Here is a tiny trained network, its code and every weight. The questions are about switching its units off for an input and a target symbol, where a switched-off unit gives its printed mean instead of its output.

import numpy as np


def w(rows, s, z=0):
    codes = np.array(rows[::2]) - 128.0
    scale = np.full(codes.shape[1], s)
    scale[-1] = z or s
    return codes * scale


def norm(h):
    return h / np.sqrt((h * h).mean(-1, keepdims=True) + 1e-5)


def f(y):
    return np.maximum(y, 0)


def softmax(a):
    e = np.exp(a - a.max(-1, keepdims=True))
    return e / e.sum(-1, keepdims=True)


def log_softmax(a):
    a = a - a.max(-1, keepdims=True)
    return a - np.log(np.exp(a).sum(-1, keepdims=True))


def net(x, mask):
    ids = ['ΔΘΞΦΩαβελμστψ'.index(c) for c in x.split()]
    T = len(ids)
    res = E[ids] + P[:T]
    u = 0
    for l in range(3):
        q, k, v = (norm(res) @ M[l].T for M in (Q, K, V))
        z = softmax(np.where(np.tri(T) > 0, q @ k.T / 3**0.5, -1e9)) @ v
        res = res + np.where(mask[u], z, O[l][:, -1]) @ O[l][:, :-1]
        u += 1
        y = f(norm(res) @ A[l][:, :-1].T + A[l][:, -1])
        res = res + np.where(mask[u : u + 4], y, B[l][:, -1]) @ B[l][:, :-1]
        u += 4
    return log_softmax(norm(res)[-1] @ U[:, :-1].T + U[:, -1])


Q, K, V, O, A, B = {}, {}, {}, {}, {}, {}
E = w([
[146,104,83,149,102,136,171,117,10,129,157],'Δ',
[124,113,126,103,120,142,216,119,64,137,148],'Θ',
[113,132,158,138,111,164,179,151,73,149,176],'Ξ',
[93,113,123,108,80,133,167,187,81,137,168],'Φ',
[143,111,73,107,83,112,155,149,109,44,151],'Ω',
[150,176,184,141,118,180,141,170,104,54,128],'α',
[111,132,157,78,105,163,100,218,174,118,109],'β',
[128,154,151,109,141,166,153,151,223,112,182],'ε',
[200,83,164,149,187,131,171,123,119,126,105],'λ',
[189,115,131,137,84,175,98,134,128,197,129],'μ',
[121,90,66,96,178,125,145,141,179,166,119],'σ',
[105,144,77,182,182,154,93,143,109,159,75],'τ',
[198,213,136,59,173,21,82,123,139,195,122],'ψ',
],0.013)
P = w([
[41,58,155,83,112,254,159,52,80,67,117],'0',
[70,76,138,88,111,231,144,90,85,85,124],'1',
[92,82,131,95,114,208,130,114,97,96,124],'2',
[107,105,131,112,105,190,147,130,106,117,120],'3',
[121,118,126,123,103,175,154,146,117,129,115],'4',
[136,128,121,129,103,163,156,160,124,140,113],'5',
[150,141,118,139,110,149,158,172,133,142,111],'6',
[165,152,113,141,116,136,159,180,135,147,114],'7',
[181,163,109,146,122,124,155,197,143,154,113],'8',
[196,175,105,146,134,112,146,204,142,156,116],'9',
[210,184,102,148,141,101,133,217,145,164,122],'10',
[231,188,98,146,148,78,119,234,138,159,128],'11',
[241,205,91,159,154,69,123,238,147,179,123],'12',
[246,222,84,173,163,58,116,254,138,195,129],'13',
],0.0093)
Q[0] = w([
[98,80,138,164,117,216,143,122,176,84,144],'L0H0',
[109,131,105,147,114,127,192,159,84,156,163],'L0H0',
[177,115,69,76,152,184,112,246,87,91,88],'L0H0',
],0.011)
K[0] = w([
[192,84,79,236,139,174,195,190,210,145,83],'L0H0',
[192,192,81,125,106,41,123,216,150,111,86],'L0H0',
[254,255,134,133,200,6,65,110,209,179,119],'L0H0',
],0.0071)
V[0] = w([
[130,121,153,103,204,182,133,110,120,238,112],'L0H0',
[183,136,81,126,144,157,69,44,204,84,90],'L0H0',
[132,127,76,174,165,160,153,120,137,151,254],'L0H0',
],0.0059)
O[0] = w([
[133,52,176,242,105,145,172,147,183,178,123,254],'L0H0',
[171,120,119,121,29,128,127,56,167,94,70,105],'L0H0',
[120,141,163,137,150,121,116,43,193,151,254,104],'L0H0',
],0.0058,0.0036)
A[0] = w([
[160,119,100,100,95,81,136,129,88,103,137,189],'L0N0',
[118,142,137,177,122,110,155,124,99,135,155,3],'L0N1',
[110,150,203,46,207,95,49,1,118,167,118,83],'L0N2',
[111,166,154,113,130,125,106,150,126,116,156,156],'L0N3',
],0.0095,0.004)
B[0] = w([
[112,157,158,156,95,134,195,112,154,163,101,253],'L0N0',
[114,121,126,114,166,132,145,173,114,123,190,157],'L0N1',
[165,240,127,74,129,2,85,154,110,142,108,144],'L0N2',
[148,141,105,140,104,143,196,120,126,109,140,192],'L0N3',
],0.0086,0.0038)
Q[1] = w([
[178,186,129,56,103,254,232,221,79,156,103],'L1H0',
[181,230,33,135,182,111,210,159,149,225,136],'L1H0',
[177,71,178,211,66,191,156,131,187,199,69],'L1H0',
],0.0076)
K[1] = w([
[220,158,110,146,169,68,74,197,188,147,130],'L1H0',
[198,203,117,130,154,32,111,195,117,143,164],'L1H0',
[120,112,61,158,183,28,106,93,138,255,122],'L1H0',
],0.0076)
V[1] = w([
[190,175,255,155,140,147,203,110,62,61,158],'L1H0',
[64,160,71,82,34,66,160,144,110,112,181],'L1H0',
[146,36,131,108,194,50,165,99,54,157,91],'L1H0',
],0.0063)
O[1] = w([
[66,71,178,177,76,6,133,174,162,186,1,163],'L1H0',
[143,170,230,109,190,159,125,121,67,226,151,9],'L1H0',
[231,69,66,10,178,50,202,190,115,131,117,88],'L1H0',
],0.0066,0.0016)
A[1] = w([
[142,173,164,177,128,201,101,161,33,149,125,15],'L1N0',
[179,49,153,101,197,183,69,201,71,216,160,14],'L1N1',
[88,229,230,30,134,64,133,100,65,157,221,2],'L1N2',
[193,3,86,57,151,56,144,85,133,232,122,87],'L1N3',
],0.0061,0.0056)
B[1] = w([
[115,175,99,94,69,132,160,181,143,71,142,224],'L1N0',
[103,117,179,153,83,18,157,167,96,140,206,214],'L1N1',
[147,137,92,129,84,2,132,66,101,96,169,212],'L1N2',
[63,196,115,130,106,212,160,114,177,135,146,251],'L1N3',
],0.0089,0.002)
Q[2] = w([
[81,81,180,98,152,121,102,94,156,90,114],'L2H0',
[158,127,211,10,180,33,84,122,47,186,80],'L2H0',
[91,208,182,156,114,97,195,168,149,169,75],'L2H0',
],0.012)
K[2] = w([
[86,1,172,163,54,244,130,75,82,127,141],'L2H0',
[55,71,214,88,47,135,243,125,60,2,139],'L2H0',
[224,212,193,114,80,82,106,253,221,144,150],'L2H0',
],0.0068)
V[2] = w([
[71,169,30,205,156,80,115,150,55,70,100],'L2H0',
[43,171,152,65,254,94,197,64,199,64,96],'L2H0',
[190,153,103,170,54,148,149,34,118,220,105],'L2H0',
],0.0072)
O[2] = w([
[41,137,103,159,190,79,142,49,77,51,104,167],'L2H0',
[153,245,80,178,165,52,139,142,176,146,160,4],'L2H0',
[132,101,126,70,101,90,94,87,108,196,112,242],'L2H0',
],0.011,0.0038)
A[2] = w([
[184,115,52,93,103,180,178,131,133,123,225,41],'L2N0',
[113,54,118,189,123,155,127,195,195,92,164,58],'L2N1',
[61,53,29,146,176,145,48,27,95,2,146,3],'L2N2',
[47,130,189,171,109,107,131,144,89,157,64,37],'L2N3',
],0.0095,0.0037)
B[2] = w([
[135,124,100,123,180,129,52,120,160,102,129,207],'L2N0',
[159,143,111,128,108,88,167,82,109,130,118,199],'L2N1',
[154,155,31,180,117,128,111,133,50,253,130,255],'L2N2',
[163,148,127,124,167,131,71,115,166,110,122,214],'L2N3',
],0.016,0.0065)
U = w([
[141,139,55,191,134,171,122,100,44,172,114,97],'Δ',
[136,158,160,72,200,196,195,82,115,175,102,81],'Θ',
[81,80,174,145,176,89,151,169,93,104,214,226],'Ξ',
[131,159,119,8,125,119,107,179,145,184,68,2],'Φ',
[133,61,74,187,92,51,199,125,190,77,105,104],'Ω',
[133,208,124,115,107,231,161,174,86,57,110,112],'α',
[129,36,168,77,81,150,103,120,116,136,109,235],'β',
[192,108,74,83,168,147,97,113,171,76,200,181],'ε',
[177,80,213,206,201,130,177,70,127,154,140,91],'λ',
[125,171,176,225,37,150,99,119,195,162,177,65],'μ',
[3,131,98,97,151,154,167,160,196,162,135,141],'σ',
[77,123,165,198,165,105,53,166,148,107,29,173],'τ',
[135,192,142,29,103,46,102,64,84,112,119,142],'ψ',
],0.0072,0.0038)

Each question gives the input, a string of symbols that net reads in full, and the target symbol t.
The units are the heads (3 rows each of Q, K, V and O) and the neurons (one row each of A and B). Each row of codes is followed by its name. A weight is (code - 128) times the scale printed after its matrix; where a second scale follows, it is the last column's (O, A, B and U).
mask holds one flag per unit, layer by layer, with each layer's heads first. A switched-off unit (its flag False) gives its mean, the last column of its rows in O or B, instead of its output. The means were averaged over made-up inputs and are rounded, as every weight is.
A unit's drop is (log p(t) with every unit on - log p(t) with that unit switched off) / (log p(t) with every unit on - log p(t) with every unit switched off).
The circuit of an input: a set's keep is (log p(t) with only the set's units on - log p(t) with every unit switched off) / (log p(t) with every unit on - log p(t) with every unit switched off). Starting from the 12 units with the biggest drops (on a tie, the unit counted first), units are removed one at a time, each time the one whose removal leaves the highest keep (on an exact tie, the one counted first), for as long as the keep stays at least 0.8.
units of the circuit, in order: the units of the circuit, biggest drop first
unit that matters most: the unit with the biggest drop
top k neurons: the k neurons with the biggest drops, biggest first
top k neurons in layer l: the k neurons of layer l with the biggest drops, biggest first
input λ Φ ψ Ξ μ Φ Δ α Ξ μ Φ τ β, target β: unit that matters most => L0N2
input μ τ Θ Θ τ σ Φ Φ τ Ω σ μ, target ε: units of the circuit, in order => [L1H0; L2N2]
input Ω σ ε μ μ Δ Θ Φ α Φ, target τ: units of the circuit, in order => [L1H0; L2N3; L0H0]
input Φ ε Φ μ Θ τ ε τ μ Φ Ω σ Ξ ε, target ε: top 4 neurons => [L2N0; L0N3; L2N2; L0N0]
input Ω Φ ε Ω μ ε τ Φ Ξ τ λ ε, target Δ: top 2 neurons in layer 0 => [L0N0; L0N3]
input Φ ε Ω Φ Ξ Θ Ξ Δ μ λ σ σ Ω, target ε: top 3 neurons => [L0N0; L2N0; L2N2]
input β λ α Φ Ξ Ω β ε Ω Φ, target μ: top 2 neurons => [L0N0; L2N2]
input Θ α ε σ ψ Φ Φ, target Φ: units of the circuit, in order => [L1H0; L2N2; L2N3; L0N2]
input Φ τ μ Ξ α σ Ω σ σ Ξ Φ, target ε: units of the circuit, in order => [L2N0; L1H0]
input β Θ τ ψ Ω Ω α Φ, target Φ: top 2 neurons in layer 2 => [L2N2; L2N3]
input ε τ λ σ σ τ Ω Ξ Φ, target ψ: top 2 neurons in layer 2 => [L2N2; L2N3]
input Φ μ Φ Φ τ μ Φ ψ Ξ σ, target σ: top 3 neurons in layer 2 => [L2N2; L2N1; L2N3]
input μ Φ Δ Θ σ Ω μ τ Δ τ α Ω Ξ, target τ: top 4 neurons => [L0N0; L2N3; L2N2; L2N1]
input α β Φ Φ Φ Ω β μ Ξ Φ, target β: units of the circuit, in order => [L2H0]
input ψ ε λ, target λ: top 3 neurons in layer 1 => [L1N3; L1N1; L1N2]
input λ Θ α β, target α: units of the circuit, in order => [L0H0; L2H0]
input λ Ξ Ξ Φ Φ Θ Δ, target Ξ: units of the circuit, in order => [L0H0; L1H0; L2N2; L1N1]
input β Ξ σ ψ Ξ λ Ξ ε, target ε: top 4 neurons => [L2N0; L2N2; L0N0; L0N2]
input ψ Ξ Θ α λ μ Ω, target Ω: top 2 neurons => [L0N2; L2N2]
input Θ λ μ σ τ α μ Δ Δ Θ ε Ω, target μ: units of the circuit, in order => [L0N0; L1H0; L2N2]
input μ λ Ξ Φ Ω ε Δ ε Θ σ, target ε: unit that matters most => L1H0
input Ω Φ μ Θ ψ Φ Ξ α, target α: top 3 neurons => [L0N2; L2N2; L1N0]
input α Δ ε μ τ Ξ ε Δ α, target μ: top 2 neurons => [L0N3; L2N0]
input Φ Ω Δ Ω ψ τ τ, target τ: top 3 neurons in layer 2 => [L2N2; L2N3; L2N1]
input μ Θ Ξ Ω, target ψ: top 2 neurons => [L0N0; L2N2]
input Φ Ω τ λ Φ τ Ξ α α λ Ξ ε Ξ β, target μ: top 3 neurons => [L2N2; L0N3; L2N1]
input α μ Θ, target β: top neuron => [L2N2]
